Below is a small trained network, with its code and all its weights. Each question gives an input and a target symbol and asks what happens when units are switched off, that is, made to give their printed mean instead of their output.

import numpy as np


def w(rows, s, z=0):
    codes = np.array(rows[::2]) - 128.0
    scale = np.full(codes.shape[1], s)
    scale[-1] = z or s
    return codes * scale


def f(y):
    return np.maximum(y, 0)


def softmax(a):
    e = np.exp(a - a.max(-1, keepdims=True))
    return e / e.sum(-1, keepdims=True)


def log_softmax(a):
    a = a - a.max(-1, keepdims=True)
    return a - np.log(np.exp(a).sum(-1, keepdims=True))


def net(x, mask):
    ids = ['ΓΔΛΠΦΩβεζσ'.index(c) for c in x.split()]
    T = len(ids)
    res = E[ids] + P[:T]
    q, k, v = (res @ M[0].T for M in (Q, K, V))
    z = softmax(np.where(np.tri(T) > 0, q @ k.T / 4**0.5, -1e9)) @ v
    res = res + np.where(mask[0], z, O[0][:, -1]) @ O[0][:, :-1]
    y = f(res @ A[0][:, :-1].T + A[0][:, -1])
    res = res + np.where(mask[1:17], y, B[0][:, -1]) @ B[0][:, :-1]
    return log_softmax(res[-1] @ U[:, :-1].T + U[:, -1])


Q, K, V, O, A, B = {}, {}, {}, {}, {}, {}
E = w([
[201,215,149],'Γ',
[160,7,106],'Δ',
[159,158,58],'Λ',
[153,134,185],'Π',
[151,96,186],'Φ',
[156,169,134],'Ω',
[149,94,117],'β',
[158,78,183],'ε',
[155,69,146],'ζ',
[147,115,117],'σ',
],0.012)
P = w([
[26,234,171],'0',
[245,72,215],'1',
[30,30,130],'2',
[239,72,223],'3',
[59,53,102],'4',
[238,74,226],'5',
[80,73,82],'6',
[235,72,234],'7',
[167,150,23],'8',
[234,79,231],'9',
[157,120,24],'10',
[237,88,235],'11',
],0.013)
Q[0] = w([
[126,139,78],'head 0',
[246,104,198],'head 0',
[122,114,142],'head 0',
[152,59,185],'head 0',
],0.011)
K[0] = w([
[127,193,1],'head 0',
[72,199,165],'head 0',
[173,68,199],'head 0',
[101,180,85],'head 0',
],0.0098)
V[0] = w([
[180,66,251],'head 0',
[159,157,166],'head 0',
[88,216,227],'head 0',
[125,49,150],'head 0',
],0.016)
O[0] = w([
[110,8,152,128],'head 0',
[48,116,123,146],'head 0',
[110,125,172,254],'head 0',
[173,87,130,97],'head 0',
],0.015,0.0087)
A[0] = w([
[204,99,100,193],'neuron 0',
[1,113,86,135],'neuron 1',
[153,154,96,120],'neuron 2',
[58,148,97,90],'neuron 3',
[102,174,140,135],'neuron 4',
[153,74,143,108],'neuron 5',
[143,157,56,157],'neuron 6',
[190,100,134,198],'neuron 7',
[143,82,123,137],'neuron 8',
[185,105,214,67],'neuron 9',
[93,95,146,195],'neuron 10',
[52,117,147,215],'neuron 11',
[179,54,109,3],'neuron 12',
[77,92,42,116],'neuron 13',
[134,129,91,137],'neuron 14',
[148,136,93,109],'neuron 15',
],0.015,0.0048)
B[0] = w([
[88,191,59,224],'neuron 0',
[245,134,136,177],'neuron 1',
[76,148,102,159],'neuron 2',
[253,58,105,150],'neuron 3',
[95,49,95,198],'neuron 4',
[195,115,142,236],'neuron 5',
[135,146,180,171],'neuron 6',
[167,130,12,219],'neuron 7',
[94,211,109,216],'neuron 8',
[179,27,153,251],'neuron 9',
[121,173,30,213],'neuron 10',
[33,64,23,204],'neuron 11',
[86,253,173,251],'neuron 12',
[176,223,213,200],'neuron 13',
[140,59,184,150],'neuron 14',
[117,136,192,148],'neuron 15',
],0.0063,0.015)
U = w([
[59,122,5,252],'Γ',
[207,125,68,79],'Δ',
[111,202,182,48],'Λ',
[90,103,99,71],'Π',
[132,97,97,52],'Φ',
[58,133,130,137],'Ω',
[159,127,155,77],'β',
[151,89,90,25],'ε',
[175,100,115,76],'ζ',
[133,132,177,199],'σ',
],0.013,0.0041)

Each question gives the input, a string of symbols that net reads in full, and the target symbol t.
The units are the heads (4 rows each of Q, K, V and O) and the neurons (one row each of A and B). Each row of codes is followed by its name. A weight is (code - 128) times the scale printed after its matrix; where a second scale follows, it is the last column's (O, A, B and U).
mask holds one flag per unit, heads first, then neurons. A switched-off unit (its flag False) gives its mean, the last column of its rows in O or B, instead of its output. The means were averaged over made-up inputs and are rounded, as every weight is.
A unit's drop is (log p(t) with every unit on - log p(t) with that unit switched off) / (log p(t) with every unit on - log p(t) with every unit switched off).
The circuit of an input: a set's keep is (log p(t) with only the set's units on - log p(t) with every unit switched off) / (log p(t) with every unit on - log p(t) with every unit switched off). Starting from the 12 units with the biggest drops (on a tie, the unit counted first), units are removed one at a time, each time the one whose removal leaves the highest keep (on an exact tie, the one counted first), for as long as the keep stays at least 0.8.
circuit, biggest first: the units of the circuit, biggest drop first
most important unit: the unit with the biggest drop
k most important neurons: the k neurons with the biggest drops, biggest first
drop when u is switched off: that unit's drop, to one decimal
input ζ ε σ Γ Δ Γ, target ζ: circuit, biggest first -> (neuron 12; neuron 9; head 0)
input Γ ζ Δ Γ ζ σ, target Γ: circuit, biggest first -> (head 0; neuron 11)
input Γ Γ Ω Π Λ ζ Π σ ζ Ω, target Γ: circuit, biggest first -> (head 0; neuron 11; neuron 4)
input σ Δ Λ ε Γ Λ β, target Δ: most important unit -> neuron 13
input β σ ε Λ Λ Δ σ, target Δ: circuit, biggest first -> (neuron 13; head 0)
input Δ β σ ε Π σ σ Ω, target Δ: circuit, biggest first -> (head 0; neuron 7)
input Λ Ω Δ Δ σ Λ ε Δ Δ Λ Λ, target Λ: 3 most important neurons -> (neuron 6; neuron 13; neuron 15)
input Λ Ω Λ Δ Λ Δ Ω, target Δ: 2 most important neurons -> (neuron 13; neuron 5)
input ζ Λ Λ Λ Λ Λ σ Γ, target ζ: 3 most important neurons -> (neuron 12; neuron 9; neuron 13)
input σ σ Γ Φ Λ β, target σ: circuit, biggest first -> (head 0; neuron 7; neuron 0; neuron 12)
input Ω Ω Δ σ Λ β Δ, target Δ: 3 most important neurons -> (neuron 13; neuron 11; neuron 5)
input Λ Δ Λ Λ Γ ζ, target Λ: drop when head 0 is switched off -> 2.2
input Δ β Π Π, target Δ: drop when head 0 is switched off -> 0.7
input Ω Λ ζ ζ Δ Γ Λ Δ Δ Δ σ σ, target Ω: most important neuron -> (neuron 7)
input Λ Λ ε β Δ Φ Λ σ, target Λ: drop when neuron 11 is switched off -> 0.2
